Here is a tiny trained network, its code and every weight. The questions are about switching its units off for an input and a target symbol, where a switched-off unit gives its printed mean instead of its output.

import numpy as np


def w(rows, s, z=0):
    codes = np.array(rows[::2]) - 128.0
    scale = np.full(codes.shape[1], s)
    scale[-1] = z or s
    return codes * scale


def f(y):
    return np.maximum(y, 0)


def softmax(a):
    e = np.exp(a - a.max(-1, keepdims=True))
    return e / e.sum(-1, keepdims=True)


def log_softmax(a):
    a = a - a.max(-1, keepdims=True)
    return a - np.log(np.exp(a).sum(-1, keepdims=True))


def net(x, mask):
    ids = ['ΓΔΣΨΩαζηθλμξπτφ'.index(c) for c in x.split()]
    T = len(ids)
    res = E[ids] + P[:T]
    q, k, v = (res @ M[0].T for M in (Q, K, V))
    z = softmax(np.where(np.tri(T) > 0, q @ k.T / 3**0.5, -1e9)) @ v
    res = res + np.where(mask[0], z, O[0][:, -1]) @ O[0][:, :-1]
    y = f(res @ A[0][:, :-1].T + A[0][:, -1])
    res = res + np.where(mask[1:13], y, B[0][:, -1]) @ B[0][:, :-1]
    return log_softmax(res[-1] @ U[:, :-1].T + U[:, -1])


Q, K, V, O, A, B = {}, {}, {}, {}, {}, {}
E = w([
[128,53,113,185,135],'Γ',
[130,140,195,133,167],'Δ',
[99,68,162,176,141],'Σ',
[157,59,98,140,90],'Ψ',
[100,170,185,125,145],'Ω',
[67,120,143,128,140],'α',
[165,144,168,90,148],'ζ',
[140,46,172,138,102],'η',
[49,202,184,79,105],'θ',
[148,172,131,139,176],'λ',
[80,61,132,195,134],'μ',
[106,139,6,40,156],'ξ',
[117,96,59,160,73],'π',
[117,149,82,179,136],'τ',
[184,97,114,123,149],'φ',
],0.018)
P = w([
[54,120,240,107,166],'0',
[181,45,112,63,161],'1',
[183,2,85,183,232],'2',
[129,124,126,98,166],'3',
[151,123,17,126,173],'4',
[116,191,67,51,21],'5',
[100,112,87,177,88],'6',
[68,152,117,95,18],'7',
],0.0058)
Q[0] = w([
[97,78,88,37,54],'H1',
[93,56,51,151,50],'H1',
[117,1,73,177,161],'H1',
],0.0055)
K[0] = w([
[117,71,73,174,255],'H1',
[188,148,26,49,110],'H1',
[80,219,238,127,176],'H1',
],0.0061)
V[0] = w([
[206,167,217,164,123],'H1',
[118,254,169,111,232],'H1',
[69,159,38,176,157],'H1',
],0.01)
O[0] = w([
[160,147,81,89,7,3],'H1',
[69,148,204,38,82,67],'H1',
[42,66,171,134,164,205],'H1',
],0.014,0.0039)
A[0] = w([
[161,101,147,38,78,121],'N1',
[71,253,159,88,135,111],'N2',
[69,208,50,157,170,27],'N3',
[128,43,228,89,121,211],'N4',
[59,73,44,115,221,59],'N5',
[230,208,45,86,39,47],'N6',
[127,152,140,239,141,253],'N7',
[69,2,74,96,85,140],'N8',
[162,227,98,173,140,62],'N9',
[228,199,107,161,137,48],'N10',
[162,132,121,73,54,20],'N11',
[60,49,124,51,142,191],'N12',
],0.0068,0.0038)
B[0] = w([
[121,253,52,127,154,147],'N1',
[205,86,95,110,152,152],'N2',
[147,37,241,147,106,165],'N3',
[33,172,86,102,188,193],'N4',
[155,157,252,90,80,251],'N5',
[129,111,222,194,83,152],'N6',
[71,67,35,96,91,231],'N7',
[197,186,108,111,159,188],'N8',
[103,93,110,82,27,146],'N9',
[130,13,88,130,87,155],'N10',
[205,185,192,141,75,139],'N11',
[180,213,64,66,135,210],'N12',
],0.0068,0.011)
U = w([
[188,155,137,251,164,124],'Γ',
[127,185,121,171,50,49],'Δ',
[135,112,115,142,127,176],'Σ',
[131,96,82,147,89,2],'Ψ',
[121,146,116,108,59,84],'Ω',
[148,80,110,82,193,116],'α',
[161,152,165,167,62,51],'ζ',
[131,52,139,112,28,231],'η',
[101,157,110,109,89,14],'θ',
[130,150,63,99,100,95],'λ',
[77,62,152,144,123,233],'μ',
[119,169,127,185,199,1],'ξ',
[146,78,150,187,157,13],'π',
[90,127,71,129,157,255],'τ',
[184,128,142,165,108,144],'φ',
],0.011,0.0051)

Each question gives the input, a string of symbols that net reads in full, and the target symbol t.
The units are the heads (3 rows each of Q, K, V and O) and the neurons (one row each of A and B). Each row of codes is followed by its name. A weight is (code - 128) times the scale printed after its matrix; where a second scale follows, it is the last column's (O, A, B and U).
mask holds one flag per unit, heads first, then neurons. A switched-off unit (its flag False) gives its mean, the last column of its rows in O or B, instead of its output. The means were averaged over made-up inputs and are rounded, as every weight is.
A unit's drop is (log p(t) with every unit on - log p(t) with that unit switched off) / (log p(t) with every unit on - log p(t) with every unit switched off).
The circuit of an input: a set's keep is (log p(t) with only the set's units on - log p(t) with every unit switched off) / (log p(t) with every unit on - log p(t) with every unit switched off). Starting from the 12 units with the biggest drops (on a tie, the unit counted first), units are removed one at a time, each time the one whose removal leaves the highest keep (on an exact tie, the one counted first), for as long as the keep stays at least 0.8.
circuit, biggest first: the units of the circuit, biggest drop first
top k neurons: the k neurons with the biggest drops, biggest first
drop when u is switched off: that unit's drop, to one decimal
input Ψ λ τ τ λ λ μ, target τ: top neuron : (N4)
input η μ ξ θ Γ τ π θ, target μ: circuit, biggest first : (H1; N3; N8)
input λ φ φ, target λ: circuit, biggest first : (H1; N1)
input τ ξ θ, target α: top 2 neurons : (N2; N12)
input λ τ λ φ, target λ: circuit, biggest first : (H1; N1; N5)
input Γ λ ξ φ Ψ τ τ τ, target μ: circuit, biggest first : (H1; N3; N12)
input τ τ ξ Ψ, target α: top 2 neurons : (N12; N8)
input α ξ α τ η τ π, target μ: top 2 neurons : (N5; N7)
input η η Ω, target η: top 2 neurons : (N10; N9)
input λ λ π, target λ: top 2 neurons : (N5; N1)
input α η Ψ Γ θ, target η: top 3 neurons : (N9; N3; N10)
input τ θ τ η, target τ: top 2 neurons : (N4; N5)
input η η Ψ τ λ, target η: top 2 neurons : (N9; N10)
input Δ τ Γ, target Δ: top neuron : (N1)
input λ λ Ψ, target λ: drop when N1 is switched off : 0.2
input η Γ λ, target η: drop when H1 is switched off : 0.8
input θ τ η μ τ φ ξ, target α: drop when N6 is switched off : 0.1
input η ζ τ Δ, target η: drop when N10 is switched off : 0.3
